Below is a small trained network, with its code and all its weights. Each question gives an input and a class and asks what happens when units are switched off, that is, made to give their printed mean instead of their output.

import numpy as np


def w(rows, s, z=0):
    codes = np.array(rows[::2]) - 128.0
    scale = np.full(codes.shape[1], s)
    scale[-1] = z or s
    return codes * scale


def f(y):
    return y / 2 * (1 + np.tanh(0.7978845608 * (y + 0.044715 * y**3)))


def log_softmax(a):
    a = a - a.max(-1, keepdims=True)
    return a - np.log(np.exp(a).sum(-1, keepdims=True))


def net(x, mask):
    res = np.array(x, float).reshape(1, 8) / 4 @ E
    y = f(res @ A[0][:, :-1].T + A[0][:, -1])
    res = res + np.where(mask, y, B[0][:, -1]) @ B[0][:, :-1]
    return log_softmax(res[-1] @ U[:, :-1].T + U[:, -1])


A, B = {}, {}
E = w([
[93,145,114,172,75],'x0',
[38,76,55,1,59],'x1',
[232,186,111,111,179],'x2',
[117,167,108,132,140],'x3',
[121,173,162,89,173],'x4',
[139,204,133,198,95],'x5',
[168,110,76,131,104],'x6',
[184,149,148,153,21],'x7',
],0.0083)
A[0] = w([
[119,148,137,177,189,168],'n1',
[82,131,67,95,102,187],'n2',
[217,90,154,134,160,174],'n3',
[130,83,132,115,97,249],'n4',
[119,60,136,96,176,156],'n5',
[122,77,209,86,188,225],'n6',
[133,191,95,80,102,135],'n7',
[129,74,84,147,65,162],'n8',
[184,156,181,85,141,187],'n9',
[104,146,169,180,54,82],'n10',
[37,154,98,80,201,250],'n11',
[174,168,123,5,174,253],'n12',
[106,104,53,42,201,253],'n13',
[107,209,180,131,49,138],'n14',
[151,155,136,79,216,85],'n15',
],0.011,0.0042)
B[0] = w([
[213,147,135,214,189,182],'n1',
[141,64,99,98,139,190],'n2',
[100,164,184,221,61,200],'n3',
[148,76,80,167,99,178],'n4',
[143,93,127,154,128,181],'n5',
[156,87,173,162,160,201],'n6',
[152,182,150,27,74,160],'n7',
[153,2,128,225,136,187],'n8',
[168,200,209,121,106,191],'n9',
[36,136,29,146,128,181],'n10',
[161,91,133,66,158,222],'n11',
[233,157,168,104,139,240],'n12',
[228,94,111,116,127,245],'n13',
[48,174,73,64,135,191],'n14',
[172,128,119,71,156,190],'n15',
],0.007,0.011)
U = w([
[94,182,2,55,53,42],'0',
[126,242,214,122,84,3],'1',
[205,110,71,100,56,200],'2',
[50,19,113,192,85,148],'3',
[156,139,152,46,173,101],'4',
[134,126,128,186,174,179],'5',
],0.0089,0.0038)

Each question gives the input, the list of numbers given to net, and the class t.
The units are the neurons (one row each of A and B). Each row of codes is followed by its name. A weight is (code - 128) times the scale printed after its matrix; where a second scale follows, it is the last column's (A, B and U).
mask holds one flag per neuron, in row order. A switched-off neuron (its flag False) gives its mean, the last column of its row in B, instead of its output. The means were averaged over made-up inputs and are rounded, as every weight is.
A unit's drop is (log p(t) with every unit on - log p(t) with that unit switched off) / (log p(t) with every unit on - log p(t) with every unit switched off).
The circuit of an input: a set's keep is (log p(t) with only the set's units on - log p(t) with every unit switched off) / (log p(t) with every unit on - log p(t) with every unit switched off). Starting from the 12 units with the biggest drops (on a tie, the unit counted first), units are removed one at a time, each time the one whose removal leaves the highest keep (on an exact tie, the one counted first), for as long as the keep stays at least 0.8.
circuit, biggest first: the units of the circuit, biggest drop first
k most important neurons: the k neurons with the biggest drops, biggest first
drop when u is switched off: that unit's drop, to one decimal
input [-7,-8,8,-3,5,7,-6,-8], class 1: circuit, biggest first : n9
input [-7,5,2,-1,4,6,-3,7], class 1: circuit, biggest first : n9, n13, n11
input [-5,-3,8,-2,-4,2,4,-4], class 1: circuit, biggest first : n3, n9, n8
input [3,4,-4,5,-2,-3,-7,4], class 3: 2 most important neurons : n8, n12
input [4,7,-2,-4,-1,2,-7,7], class 3: 2 most important neurons : n8, n12
input [1,-4,7,-2,5,-8,8,2], class 1: 2 most important neurons : n3, n9
input [6,4,1,-2,0,-3,-2,8], class 3: circuit, biggest first : n8, n12
input [-4,-6,0,-5,0,7,-2,1], class 1: 3 most important neurons : n8, n9, n3
input [3,6,0,-2,-6,7,-1,8], class 3: 2 most important neurons : n8, n12
input [7,5,-6,-7,7,5,-8,4], class 0: drop when n14 is switched off : 0.5
input [-8,-2,-1,-3,-8,-6,-8,0], class 3: drop when n10 is switched off : -0.2
input [2,-2,2,-5,-5,3,-5,7], class 3: drop when n6 is switched off : -0.1
input [-1,2,0,6,2,4,2,1], class 0: drop when n10 is switched off : -0.1
input [8,4,-2,-3,-5,-4,8,-1], class 3: circuit, biggest first : n8
